Below is a small trained network, with its code and all its weights. Each question gives an input and a class and asks what happens when units are switched off, that is, made to give their printed mean instead of their output.

import numpy as np


def w(rows, s, z=0):
    codes = np.array(rows[::2]) - 128.0
    scale = np.full(codes.shape[1], s)
    scale[-1] = z or s
    return codes * scale


def f(y):
    return np.maximum(y, 0)


def log_softmax(a):
    a = a - a.max(-1, keepdims=True)
    return a - np.log(np.exp(a).sum(-1, keepdims=True))


def net(x, mask):
    res = np.array(x, float).reshape(1, 6) / 4 @ E
    y = f(res @ A[0][:, :-1].T + A[0][:, -1])
    res = res + np.where(mask, y, B[0][:, -1]) @ B[0][:, :-1]
    return log_softmax(res[-1] @ U[:, :-1].T + U[:, -1])


A, B = {}, {}
E = w([
[147,125,123,127,122,134,122],'x0',
[254,129,119,151,103,168,85],'x1',
[155,152,163,80,8,28,11],'x2',
[25,114,186,183,73,234,63],'x3',
[150,74,229,111,199,108,67],'x4',
[112,83,78,223,123,56,45],'x5',
],0.0084)
A[0] = w([
[129,95,151,138,62,207,116,170],'neuron 1',
[129,102,91,110,105,82,177,57],'neuron 2',
[160,196,178,82,1,78,56,135],'neuron 3',
[134,9,219,96,185,97,122,128],'neuron 4',
[153,199,67,136,219,59,128,10],'neuron 5',
[130,128,162,44,121,168,143,69],'neuron 6',
[96,185,85,126,117,151,129,72],'neuron 7',
[160,158,83,75,177,88,145,98],'neuron 8',
[107,162,60,149,57,124,178,161],'neuron 9',
[165,162,155,81,87,148,189,161],'neuron 10',
[224,198,133,149,199,101,141,89],'neuron 11',
[63,148,141,120,145,99,162,220],'neuron 12',
[104,69,86,161,127,95,97,112],'neuron 13',
[204,133,100,215,148,144,83,251],'neuron 14',
[174,137,154,105,129,96,183,80],'neuron 15',
[116,151,100,89,148,86,145,110],'neuron 16',
[165,104,80,185,205,209,141,168],'neuron 17',
[58,134,109,118,135,251,59,54],'neuron 18',
[162,171,198,57,107,188,178,76],'neuron 19',
[122,67,98,143,190,189,188,43],'neuron 20',
[218,149,91,88,179,134,83,190],'neuron 21',
[41,131,134,110,165,76,140,231],'neuron 22',
[137,125,186,119,183,109,96,15],'neuron 23',
],0.0098,0.0025)
B[0] = w([
[81,187,174,120,211,191,70,184],'neuron 1',
[124,153,101,96,113,172,94,162],'neuron 2',
[125,10,186,82,147,84,198,245],'neuron 3',
[250,163,83,198,25,207,150,206],'neuron 4',
[114,118,101,105,160,151,32,190],'neuron 5',
[99,131,2,216,144,70,154,176],'neuron 6',
[129,104,129,168,124,194,120,158],'neuron 7',
[91,140,139,70,152,206,64,193],'neuron 8',
[214,145,128,155,63,252,223,191],'neuron 9',
[145,171,98,202,167,77,160,194],'neuron 10',
[88,163,138,95,143,145,80,201],'neuron 11',
[145,180,165,155,130,107,149,185],'neuron 12',
[131,155,58,159,167,96,73,167],'neuron 13',
[115,224,148,168,147,48,135,205],'neuron 14',
[78,102,113,96,171,131,78,174],'neuron 15',
[108,181,161,106,125,147,52,166],'neuron 16',
[146,58,204,49,120,34,234,225],'neuron 17',
[107,136,97,52,199,139,47,199],'neuron 18',
[115,135,40,208,186,54,120,205],'neuron 19',
[102,65,103,75,85,93,171,213],'neuron 20',
[70,171,183,142,129,190,133,203],'neuron 21',
[152,218,192,123,137,103,160,194],'neuron 22',
[207,96,66,127,32,242,124,162],'neuron 23',
],0.0067,0.012)
U = w([
[46,148,136,64,185,194,31,64],'0',
[105,56,159,69,121,73,165,87],'1',
[184,142,95,175,58,229,131,112],'2',
[79,149,53,244,174,34,91,72],'3',
[101,189,189,142,152,114,117,254],'4',
],0.012,0.0058)

Each question gives the input, the list of numbers given to net, and the class t.
The units are the neurons (one row each of A and B). Each row of codes is followed by its name. A weight is (code - 128) times the scale printed after its matrix; where a second scale follows, it is the last column's (A, B and U).
mask holds one flag per neuron, in row order. A switched-off neuron (its flag False) gives its mean, the last column of its row in B, instead of its output. The means were averaged over made-up inputs and are rounded, as every weight is.
A unit's drop is (log p(t) with every unit on - log p(t) with that unit switched off) / (log p(t) with every unit on - log p(t) with every unit switched off).
The circuit of an input: a set's keep is (log p(t) with only the set's units on - log p(t) with every unit switched off) / (log p(t) with every unit on - log p(t) with every unit switched off). Starting from the 12 units with the biggest drops (on a tie, the unit counted first), units are removed one at a time, each time the one whose removal leaves the highest keep (on an exact tie, the one counted first), for as long as the keep stays at least 0.8.
circuit, biggest first: the units of the circuit, biggest drop first
k most important neurons: the k neurons with the biggest drops, biggest first
drop when u is switched off: that unit's drop, to one decimal
input [-7,-8,-1,-6,-5,2], class 4: circuit, biggest first	[neuron 22]
input [4,8,-7,7,-6,0], class 4: circuit, biggest first	[neuron 17; neuron 1]
input [8,7,-4,4,4,-3], class 4: circuit, biggest first	[neuron 17; neuron 14]
input [5,-8,3,-8,5,-8], class 0: 3 most important neurons	[neuron 8; neuron 15; neuron 16]
input [-4,-1,8,-6,-2,2], class 1: 3 most important neurons	[neuron 3; neuron 1; neuron 18]
input [-3,3,-6,-5,-4,-7], class 3: 3 most important neurons	[neuron 19; neuron 10; neuron 3]
input [1,6,-4,-4,-7,-8], class 3: 2 most important neurons	[neuron 19; neuron 10]
input [2,-5,4,-2,5,0], class 2: circuit, biggest first	[neuron 4; neuron 23]
input [-2,-2,-3,4,3,-7], class 3: circuit, biggest first	[neuron 19; neuron 6]
input [4,0,-8,-4,-7,-5], class 1: 2 most important neurons	[neuron 17; neuron 20]
input [-3,7,5,-5,-1,4], class 4: 4 most important neurons	[neuron 14; neuron 21; neuron 17; neuron 18]
input [5,-8,7,-5,3,7], class 4: 2 most important neurons	[neuron 22; neuron 17]
input [-8,-6,-8,-8,-5,3], class 0: 4 most important neurons	[neuron 5; neuron 8; neuron 3; neuron 16]
input [5,5,-5,-6,-2,6], class 0: most important neuron	[neuron 5]
input [-2,-2,-5,3,-7,6], class 2: 3 most important neurons	[neuron 9; neuron 3; neuron 19]
input [3,-5,3,4,5,4], class 2: 2 most important neurons	[neuron 4; neuron 23]
input [5,2,4,-5,-3,0], class 0: drop when neuron 8 is switched off	0.2
input [2,-5,-2,-7,2,4], class 0: drop when neuron 1 is switched off	0.0
input [-1,-6,-3,0,6,1], class 2: drop when neuron 23 is switched off	0.1
input [7,0,-6,-4,-4,5], class 1: circuit, biggest first	[neuron 17]
